Here is a tiny trained network, its code and every weight. The questions are about switching its units off for an input and a target symbol, where a switched-off unit gives its printed mean instead of its output.

import numpy as np


def w(rows, s, z=0):
    codes = np.array(rows[::2]) - 128.0
    scale = np.full(codes.shape[1], s)
    scale[-1] = z or s
    return codes * scale


def norm(h):
    return h / np.sqrt((h * h).mean(-1, keepdims=True) + 1e-5)


def f(y):
    return np.maximum(y, 0)


def softmax(a):
    e = np.exp(a - a.max(-1, keepdims=True))
    return e / e.sum(-1, keepdims=True)


def log_softmax(a):
    a = a - a.max(-1, keepdims=True)
    return a - np.log(np.exp(a).sum(-1, keepdims=True))


def net(x, mask):
    ids = ['ΘΠΦΩαβεζλστψ'.index(c) for c in x.split()]
    T = len(ids)
    res = E[ids] + P[:T]
    r = norm(res)
    for j in range(3):
        rows = slice(2 * j, 2 * j + 2)
        q, k, v = (r @ M[0][rows].T for M in (Q, K, V))
        z = softmax(np.where(np.tri(T) > 0, q @ k.T / 2**0.5, -1e9)) @ v
        o = O[0][rows]
        res = res + np.where(mask[j], z, o[:, -1]) @ o[:, :-1]
    y = f(norm(res) @ A[0][:, :-1].T + A[0][:, -1])
    res = res + np.where(mask[3:19], y, B[0][:, -1]) @ B[0][:, :-1]
    return log_softmax(norm(res)[-1] @ U[:, :-1].T + U[:, -1])


Q, K, V, O, A, B = {}, {}, {}, {}, {}, {}
E = w([
[134,169,8,145,223,109],'Θ',
[125,105,175,224,101,125],'Π',
[138,91,66,226,155,144],'Φ',
[109,195,118,129,193,67],'Ω',
[80,120,175,180,84,178],'α',
[72,82,120,199,177,115],'β',
[139,120,140,213,165,60],'ε',
[113,154,154,192,146,138],'ζ',
[99,122,7,131,161,191],'λ',
[85,95,201,102,181,51],'σ',
[52,125,129,67,91,217],'τ',
[76,149,206,113,112,153],'ψ',
],0.013)
P = w([
[25,134,80,200,135,138],'0',
[179,137,142,164,128,145],'1',
[8,128,85,212,163,139],'2',
[147,114,105,122,61,66],'3',
[8,120,92,213,184,139],'4',
[232,137,157,109,123,142],'5',
[9,115,96,212,196,142],'6',
[192,135,92,86,31,80],'7',
[11,112,98,205,203,145],'8',
],0.014)
Q[0] = w([
[167,142,100,87,100,132],'h0',
[212,100,130,143,108,94],'h0',
[120,124,76,93,49,54],'h1',
[2,145,100,173,96,95],'h1',
[64,116,93,120,67,46],'h2',
[36,162,141,171,160,137],'h2',
],0.017)
K[0] = w([
[152,134,91,88,104,119],'h0',
[228,104,136,67,85,89],'h0',
[249,130,166,70,153,174],'h1',
[107,112,154,176,215,194],'h1',
[184,97,175,121,201,172],'h2',
[44,132,131,179,195,134],'h2',
],0.015)
V[0] = w([
[109,41,193,135,123,173],'h0',
[144,133,126,79,215,78],'h0',
[63,96,246,91,112,76],'h1',
[132,239,113,122,225,2],'h1',
[170,232,188,163,91,147],'h2',
[85,198,73,10,83,144],'h2',
],0.0086)
O[0] = w([
[166,204,77,105,135,137,114],'h0',
[138,146,154,159,61,187,90],'h0',
[93,136,138,170,1,117,45],'h1',
[127,229,33,102,92,57,170],'h1',
[112,186,155,196,156,189,30],'h2',
[28,109,126,157,174,85,3],'h2',
],0.0093,0.0048)
A[0] = w([
[158,219,125,99,100,90,9],'n0',
[231,157,128,114,123,124,100],'n1',
[102,62,190,140,115,27,78],'n2',
[197,104,130,8,124,17,143],'n3',
[216,76,150,107,148,171,69],'n4',
[142,13,172,63,155,46,71],'n5',
[39,123,144,33,93,117,103],'n6',
[183,50,203,124,146,208,10],'n7',
[149,93,65,143,134,142,146],'n8',
[83,175,84,89,141,115,115],'n9',
[168,122,165,205,110,81,120],'n10',
[78,194,205,64,119,136,92],'n11',
[103,138,126,88,198,51,107],'n12',
[41,147,129,150,168,104,136],'n13',
[199,147,113,136,149,65,157],'n14',
[47,186,141,96,121,62,45],'n15',
],0.015,0.014)
B[0] = w([
[133,102,33,87,143,49,139],'n0',
[97,106,136,56,160,146,177],'n1',
[81,121,93,139,209,152,150],'n2',
[137,106,145,246,154,162,227],'n3',
[131,211,171,102,102,103,170],'n4',
[92,224,70,90,138,157,176],'n5',
[182,156,36,168,115,158,161],'n6',
[129,65,107,148,164,6,146],'n7',
[92,141,168,152,120,111,244],'n8',
[105,75,160,102,182,100,210],'n9',
[53,144,121,125,99,150,158],'n10',
[33,91,136,52,68,131,137],'n11',
[103,171,128,160,47,116,226],'n12',
[198,125,138,94,122,139,255],'n13',
[177,101,92,105,99,149,223],'n14',
[101,201,193,100,156,157,155],'n15',
],0.015,0.0094)
U = w([
[175,56,93,250,152,127,1],'Θ',
[124,186,186,72,102,60,204],'Π',
[229,138,159,108,203,109,135],'Φ',
[180,148,31,98,155,16,12],'Ω',
[121,113,203,178,101,41,177],'α',
[152,74,183,148,105,217,206],'β',
[186,70,20,76,145,203,27],'ε',
[108,139,135,17,108,191,197],'ζ',
[113,233,101,173,158,158,102],'λ',
[137,110,83,127,21,108,225],'σ',
[42,71,119,89,202,147,145],'τ',
[30,111,191,172,66,173,124],'ψ',
],0.011,0.0038)

Each question gives the input, a string of symbols that net reads in full, and the target symbol t.
The units are the heads (2 rows each of Q, K, V and O) and the neurons (one row each of A and B). Each row of codes is followed by its name. A weight is (code - 128) times the scale printed after its matrix; where a second scale follows, it is the last column's (O, A, B and U).
mask holds one flag per unit, heads first, then neurons. A switched-off unit (its flag False) gives its mean, the last column of its rows in O or B, instead of its output. The means were averaged over made-up inputs and are rounded, as every weight is.
A unit's drop is (log p(t) with every unit on - log p(t) with that unit switched off) / (log p(t) with every unit on - log p(t) with every unit switched off).
The circuit of an input: a set's keep is (log p(t) with only the set's units on - log p(t) with every unit switched off) / (log p(t) with every unit on - log p(t) with every unit switched off). Starting from the 12 units with the biggest drops (on a tie, the unit counted first), units are removed one at a time, each time the one whose removal leaves the highest keep (on an exact tie, the one counted first), for as long as the keep stays at least 0.8.
circuit, biggest first: the units of the circuit, biggest drop first
most important unit: the unit with the biggest drop
k most important neurons: the k neurons with the biggest drops, biggest first
which heads matter: for each layer, one digit per head in row order, 1 if its drop is at least 0.15 and else 0, layers parted by /
input σ Φ τ ε, target Φ: which heads matter	011
input λ σ Φ λ α λ ζ Θ, target λ: which heads matter	110
input ζ Θ Ω τ, target Θ: circuit, biggest first	n3
input Ω Θ Φ σ, target Θ: which heads matter	010
input σ ζ ε τ σ τ τ, target ε: circuit, biggest first	n6, n12
input λ Φ σ τ λ σ, target τ: circuit, biggest first	h2, n2
input σ λ ζ β λ Π σ, target λ: which heads matter	000
input σ Ω λ Ω σ Θ α, target β: which heads matter	110
input Φ ζ λ ε Θ ψ λ Ω Θ, target Ω: 3 most important neurons	n3, n12, n13
input σ τ ψ Ω ζ Π, target Ω: circuit, biggest first	h1, n0
input σ λ ε σ λ Ω ψ, target ζ: which heads matter	000
input λ α ζ ψ, target α: circuit, biggest first	h1, n7
input λ Φ ψ α Π Θ, target α: which heads matter	010
input Φ Θ Θ ζ Θ λ σ λ, target λ: most important unit	h1
input ψ Φ τ λ ζ ζ, target λ: circuit, biggest first	h2, n5, n3
input ψ σ τ β ζ, target Φ: circuit, biggest first	n13, n3, n5
input σ ψ Θ λ Φ λ λ Π, target λ: which heads matter	010
input λ λ ζ ζ, target λ: circuit, biggest first	n5, h1, n3, n12
input λ Ω λ Θ σ ζ, target Θ: circuit, biggest first	n3, h2
input λ λ σ, target λ: 2 most important neurons	n15, n6
input ζ Π Φ τ λ λ τ Φ, target λ: most important unit	n5
input λ λ ψ τ, target λ: 2 most important neurons	n5, n3
input λ Φ λ, target τ: which heads matter	010
